Here is a tiny trained network, its code and every weight. The questions are about switching its units off for an input and a class, where a switched-off unit gives its printed mean instead of its output.

import numpy as np


def w(rows, s, z=0):
    codes = np.array(rows[::2]) - 128.0
    scale = np.full(codes.shape[1], s)
    scale[-1] = z or s
    return codes * scale


def norm(h):
    return h / np.sqrt((h * h).mean(-1, keepdims=True) + 1e-5)


def f(y):
    return np.maximum(y, 0)


def log_softmax(a):
    a = a - a.max(-1, keepdims=True)
    return a - np.log(np.exp(a).sum(-1, keepdims=True))


def net(x, mask):
    res = np.array(x, float).reshape(1, 2) / 4 @ E
    u = 0
    for l in range(4):
        y = f(norm(res) @ A[l][:, :-1].T + A[l][:, -1])
        res = res + np.where(mask[u : u + 8], y, B[l][:, -1]) @ B[l][:, :-1]
        u += 8
    return log_softmax(norm(res)[-1] @ U[:, :-1].T + U[:, -1])


A, B = {}, {}
E = w([
[181,4,129,135],'x0',
[172,114,97,2],'x1',
],0.015)
A[0] = w([
[254,176,177,131,1],'0.n0',
[5,193,71,99,95],'0.n1',
[216,95,234,119,188],'0.n2',
[120,152,64,48,166],'0.n3',
[34,165,95,209,58],'0.n4',
[36,129,205,157,8],'0.n5',
[94,97,232,181,65],'0.n6',
[171,105,177,108,184],'0.n7',
],0.0097,0.0041)
B[0] = w([
[114,105,95,124,128],'0.n0',
[108,39,215,111,243],'0.n1',
[65,173,73,126,225],'0.n2',
[255,132,157,164,253],'0.n3',
[225,100,191,79,222],'0.n4',
[215,123,108,137,171],'0.n5',
[191,163,104,101,192],'0.n6',
[171,176,108,140,199],'0.n7',
],0.0089,0.0056)
A[1] = w([
[64,221,179,80,1],'1.n0',
[49,145,128,103,18],'1.n1',
[29,112,140,147,61],'1.n2',
[153,195,80,171,124],'1.n3',
[143,132,208,50,121],'1.n4',
[207,186,69,162,72],'1.n5',
[47,95,75,161,207],'1.n6',
[121,211,7,86,88],'1.n7',
],0.011,0.0033)
B[1] = w([
[8,150,118,71,177],'1.n0',
[158,158,141,157,128],'1.n1',
[135,130,142,106,129],'1.n2',
[118,102,180,125,157],'1.n3',
[62,116,108,86,254],'1.n4',
[123,79,189,99,196],'1.n5',
[63,119,140,39,155],'1.n6',
[199,128,166,112,166],'1.n7',
],0.011,0.0063)
A[2] = w([
[56,220,157,95,16],'2.n0',
[136,143,145,241,139],'2.n1',
[81,135,172,167,171],'2.n2',
[98,79,52,188,144],'2.n3',
[162,6,69,155,138],'2.n4',
[129,159,106,133,55],'2.n5',
[93,178,104,132,4],'2.n6',
[144,138,121,150,72],'2.n7',
],0.014,0.0039)
B[2] = w([
[29,139,135,129,194],'2.n0',
[246,207,123,70,182],'2.n1',
[171,167,164,76,182],'2.n2',
[89,178,140,100,166],'2.n3',
[35,139,134,160,255],'2.n4',
[127,132,136,132,128],'2.n5',
[107,107,158,94,134],'2.n6',
[131,128,138,123,130],'2.n7',
],0.012,0.0085)
A[3] = w([
[91,68,57,166,25],'3.n0',
[155,151,142,174,30],'3.n1',
[122,87,61,96,231],'3.n2',
[110,113,169,101,252],'3.n3',
[159,190,7,30,97],'3.n4',
[79,138,94,187,241],'3.n5',
[30,189,73,152,57],'3.n6',
[132,102,170,68,222],'3.n7',
],0.016,0.0022)
B[3] = w([
[8,136,184,68,162],'3.n0',
[153,146,122,60,146],'3.n1',
[121,202,158,119,180],'3.n2',
[114,36,92,151,227],'3.n3',
[186,223,208,158,198],'3.n4',
[61,169,169,70,166],'3.n5',
[57,102,179,58,208],'3.n6',
[117,109,79,208,254],'3.n7',
],0.012,0.0098)
U = w([
[34,138,185,77,221],'0',
[252,204,190,115,210],'1',
[140,5,132,180,169],'2',
[152,133,94,116,17],'3',
[151,133,103,107,23],'4',
[148,153,68,129,17],'5',
[146,145,74,114,1],'6',
],0.023,0.0082)

Each question gives the input, the list of numbers given to net, and the class t.
The units are the neurons (one row each of A and B). Each row of codes is followed by its name. A weight is (code - 128) times the scale printed after its matrix; where a second scale follows, it is the last column's (A, B and U).
mask holds one flag per neuron, layer by layer. A switched-off neuron (its flag False) gives its mean, the last column of its row in B, instead of its output. The means were averaged over made-up inputs and are rounded, as every weight is.
A unit's drop is (log p(t) with every unit on - log p(t) with that unit switched off) / (log p(t) with every unit on - log p(t) with every unit switched off).
most important unit: the unit with the biggest drop
top k neurons: the k neurons with the biggest drops, biggest first
top k neurons in layer l: the k neurons of layer l with the biggest drops, biggest first
drop when u is switched off: that unit's drop, to one decimal
input [-4,5], class 1: top neuron -> [0.n3]
input [-3,-2], class 2: top 2 neurons -> [0.n4, 0.n2]
input [-1,3], class 2: top 3 neurons -> [0.n3, 1.n5, 2.n1]
input [3,0], class 2: top 2 neurons in layer 0 -> [0.n2, 0.n1]
input [-1,-3], class 2: top 2 neurons in layer 0 -> [0.n4, 0.n3]
input [-2,3], class 2: top 3 neurons -> [0.n3, 2.n1, 3.n7]
input [3,-3], class 2: top 2 neurons -> [1.n5, 0.n1]
input [-7,8], class 1: top 2 neurons in layer 0 -> [0.n3, 0.n2]
input [6,8], class 1: top 2 neurons -> [3.n4, 0.n1]
input [1,-2], class 2: drop when 1.n5 is switched off -> 0.3
input [2,0], class 2: drop when 0.n1 is switched off -> 0.9
input [0,0], class 2: drop when 0.n1 is switched off -> 0.4
input [2,4], class 1: drop when 3.n4 is switched off -> 0.6
input [0,1], class 2: most important unit -> 1.n5
